Below are the code and all the weights of a small trained network. Each question names an input and a target symbol and asks about switching units off, where a switched-off unit gives its printed mean instead of its output.

import numpy as np


def w(rows, s, z=0):
    codes = np.array(rows[::2]) - 128.0
    scale = np.full(codes.shape[1], s)
    scale[-1] = z or s
    return codes * scale


def norm(h):
    return h / np.sqrt((h * h).mean(-1, keepdims=True) + 1e-5)


def f(y):
    return np.maximum(y, 0)


def softmax(a):
    e = np.exp(a - a.max(-1, keepdims=True))
    return e / e.sum(-1, keepdims=True)


def log_softmax(a):
    a = a - a.max(-1, keepdims=True)
    return a - np.log(np.exp(a).sum(-1, keepdims=True))


def net(x, mask):
    ids = ['βδηλξπστ'.index(c) for c in x.split()]
    T = len(ids)
    res = E[ids] + P[:T]
    r = norm(res)
    for j in range(2):
        rows = slice(4 * j, 4 * j + 4)
        q, k, v = (r @ M[0][rows].T for M in (Q, K, V))
        z = softmax(np.where(np.tri(T) > 0, q @ k.T / 4**0.5, -1e9)) @ v
        o = O[0][rows]
        res = res + np.where(mask[j], z, o[:, -1]) @ o[:, :-1]
    y = f(norm(res) @ A[0][:, :-1].T + A[0][:, -1])
    res = res + np.where(mask[2:18], y, B[0][:, -1]) @ B[0][:, :-1]
    return log_softmax(norm(res)[-1] @ U[:, :-1].T + U[:, -1])


Q, K, V, O, A, B = {}, {}, {}, {}, {}, {}
E = w([
[127,86,105,171,32,132,252,54],'β',
[122,140,198,236,86,143,125,131],'δ',
[60,168,209,198,94,140,152,178],'η',
[36,164,156,183,97,101,116,165],'λ',
[84,108,247,143,124,135,126,108],'ξ',
[175,142,139,101,170,104,186,192],'π',
[127,183,56,97,115,181,101,90],'σ',
[137,96,167,133,178,67,107,166],'τ',
],0.023)
P = w([
[169,149,178,108,2,26,183,57],'0',
[133,88,150,118,34,98,172,116],'1',
[166,154,175,103,57,76,146,94],'2',
[131,117,138,156,109,76,171,83],'3',
[130,69,155,106,80,142,115,166],'4',
[148,171,161,138,131,118,120,114],'5',
[119,126,119,161,170,119,142,106],'6',
[113,76,123,119,140,175,96,187],'7',
[107,161,150,151,194,162,102,133],'8',
[80,111,114,180,226,172,134,133],'9',
[110,99,130,155,203,204,60,186],'10',
],0.016)
Q[0] = w([
[103,90,108,141,184,108,227,58],'h0',
[82,111,90,226,194,140,120,153],'h0',
[88,208,181,163,159,112,94,48],'h0',
[56,45,204,174,128,59,48,144],'h0',
[139,71,66,89,70,133,109,120],'h1',
[76,123,74,158,173,78,211,47],'h1',
[93,228,101,53,38,131,118,78],'h1',
[110,47,198,162,116,2,116,247],'h1',
],0.043)
K[0] = w([
[138,26,77,105,73,144,153,166],'h0',
[106,112,159,152,165,215,121,163],'h0',
[108,78,104,129,225,160,149,81],'h0',
[144,144,115,94,253,158,44,160],'h0',
[216,161,194,129,38,112,115,113],'h1',
[121,29,106,91,72,149,115,155],'h1',
[137,101,101,99,76,49,172,70],'h1',
[139,176,124,90,209,127,25,173],'h1',
],0.045)
V[0] = w([
[187,157,152,145,124,181,231,152],'h0',
[86,195,46,185,27,94,79,171],'h0',
[61,107,196,110,123,115,97,75],'h0',
[135,98,173,41,188,236,205,43],'h0',
[140,178,222,116,129,193,242,185],'h1',
[62,169,127,52,142,50,184,184],'h1',
[144,110,113,199,86,96,110,128],'h1',
[2,138,156,95,102,112,115,87],'h1',
],0.014)
O[0] = w([
[102,207,78,222,117,82,137,189,201],'h0',
[181,59,100,164,201,211,183,95,133],'h0',
[160,141,179,106,218,123,100,56,168],'h0',
[121,54,77,136,66,57,151,142,100],'h0',
[192,73,129,132,90,195,74,227,248],'h1',
[61,129,68,95,74,150,79,249,177],'h1',
[141,114,140,182,176,115,77,91,157],'h1',
[72,119,82,88,204,110,95,123,123],'h1',
],0.011,0.012)
A[0] = w([
[158,137,121,117,131,136,126,107,112],'n0',
[150,190,2,96,105,185,79,59,114],'n1',
[117,123,103,126,128,133,111,99,84],'n2',
[89,156,123,116,67,177,105,63,2],'n3',
[103,68,110,134,108,147,145,106,107],'n4',
[139,129,110,117,149,149,125,147,62],'n5',
[174,141,100,97,155,144,139,157,59],'n6',
[155,111,139,108,157,75,118,147,52],'n7',
[217,162,96,59,190,73,224,217,7],'n8',
[110,129,104,118,120,115,122,125,106],'n9',
[123,117,133,108,136,143,150,116,101],'n10',
[144,100,135,95,162,76,117,152,31],'n11',
[157,144,102,120,115,129,119,127,106],'n12',
[136,143,132,104,144,130,175,143,103],'n13',
[111,158,60,94,153,169,110,101,3],'n14',
[111,93,132,149,99,100,181,106,16],'n15',
],0.057,0.008)
B[0] = w([
[117,110,126,148,133,145,135,131,155],'n0',
[47,133,66,91,167,192,196,117,228],'n1',
[147,150,133,122,127,129,128,143,149],'n2',
[139,124,96,126,129,126,63,86,157],'n3',
[136,143,150,128,102,112,158,97,212],'n4',
[147,140,110,109,139,113,139,122,191],'n5',
[167,137,116,111,122,120,130,144,207],'n6',
[101,107,145,93,145,104,124,152,179],'n7',
[254,160,91,77,175,135,138,175,222],'n8',
[153,114,130,132,110,149,135,130,142],'n9',
[122,130,108,127,113,119,123,146,151],'n10',
[112,112,173,129,163,83,113,138,181],'n11',
[97,130,128,134,123,125,131,127,167],'n12',
[158,128,106,113,115,132,118,151,152],'n13',
[62,134,103,122,124,166,171,114,189],'n14',
[142,140,160,119,90,98,174,71,253],'n15',
],0.079,0.015)
U = w([
[139,107,130,134,113,112,135,141,3],'β',
[170,92,193,243,178,180,146,130,117],'δ',
[253,185,100,95,167,102,151,202,130],'η',
[46,146,71,92,152,171,188,126,154],'λ',
[84,78,207,87,171,41,109,179,152],'ξ',
[106,119,105,186,9,101,108,234,153],'π',
[164,140,183,125,35,61,200,64,157],'σ',
[139,130,85,125,94,118,12,67,143],'τ',
],0.0064,0.0034)

Each question gives the input, a string of symbols that net reads in full, and the target symbol t.
The units are the heads (4 rows each of Q, K, V and O) and the neurons (one row each of A and B). Each row of codes is followed by its name. A weight is (code - 128) times the scale printed after its matrix; where a second scale follows, it is the last column's (O, A, B and U).
mask holds one flag per unit, heads first, then neurons. A switched-off unit (its flag False) gives its mean, the last column of its rows in O or B, instead of its output. The means were averaged over made-up inputs and are rounded, as every weight is.
A unit's drop is (log p(t) with every unit on - log p(t) with that unit switched off) / (log p(t) with every unit on - log p(t) with every unit switched off).
The circuit of an input: a set's keep is (log p(t) with only the set's units on - log p(t) with every unit switched off) / (log p(t) with every unit on - log p(t) with every unit switched off). Starting from the 12 units with the biggest drops (on a tie, the unit counted first), units are removed one at a time, each time the one whose removal leaves the highest keep (on an exact tie, the one counted first), for as long as the keep stays at least 0.8.
units of the circuit, in order: the units of the circuit, biggest drop first
most important unit: the unit with the biggest drop
k most important neurons: the k neurons with the biggest drops, biggest first
which heads matter: for each layer, one digit per head in row order, 1 if its drop is at least 0.15 and else 0, layers parted by /
drop when u is switched off: that unit's drop, to one decimal
input σ λ η ξ δ σ δ π η η, target π: units of the circuit, in order : [n8, n1, n15, h0]
input λ η ξ ξ π ξ δ π η λ, target π: units of the circuit, in order : [n8, n1, n15, h0]
input σ δ δ λ δ, target λ: which heads matter : 11
input δ η δ σ η π π ξ δ, target π: most important unit : h1
input δ η π π π η, target π: which heads matter : 00
input λ σ π η, target σ: units of the circuit, in order : [n1, n8]
input δ λ β δ δ β η δ δ τ δ, target τ: which heads matter : 10
input σ δ δ δ ξ δ, target ξ: which heads matter : 10
input π β η ξ λ τ σ π ξ τ ξ, target τ: which heads matter : 11
input β ξ η δ σ τ η ξ σ δ λ, target σ: which heads matter : 10
input δ π τ δ π π δ σ ξ λ, target σ: which heads matter : 00
input π λ δ δ η λ δ β, target σ: which heads matter : 00
input η δ ξ δ τ λ β ξ δ δ δ, target δ: which heads matter : 01
input δ π δ σ ξ λ τ δ δ, target τ: most important unit : n3
input σ ξ σ π δ δ ξ σ π δ δ, target π: 2 most important neurons : [n8, n1]
input π ξ η λ δ λ σ β τ η λ, target τ: drop when h0 is switched off : 0.8
input σ σ σ δ λ δ, target λ: drop when n14 is switched off : 0.0
input η σ β β λ δ δ β ξ, target ξ: drop when h0 is switched off : 0.1
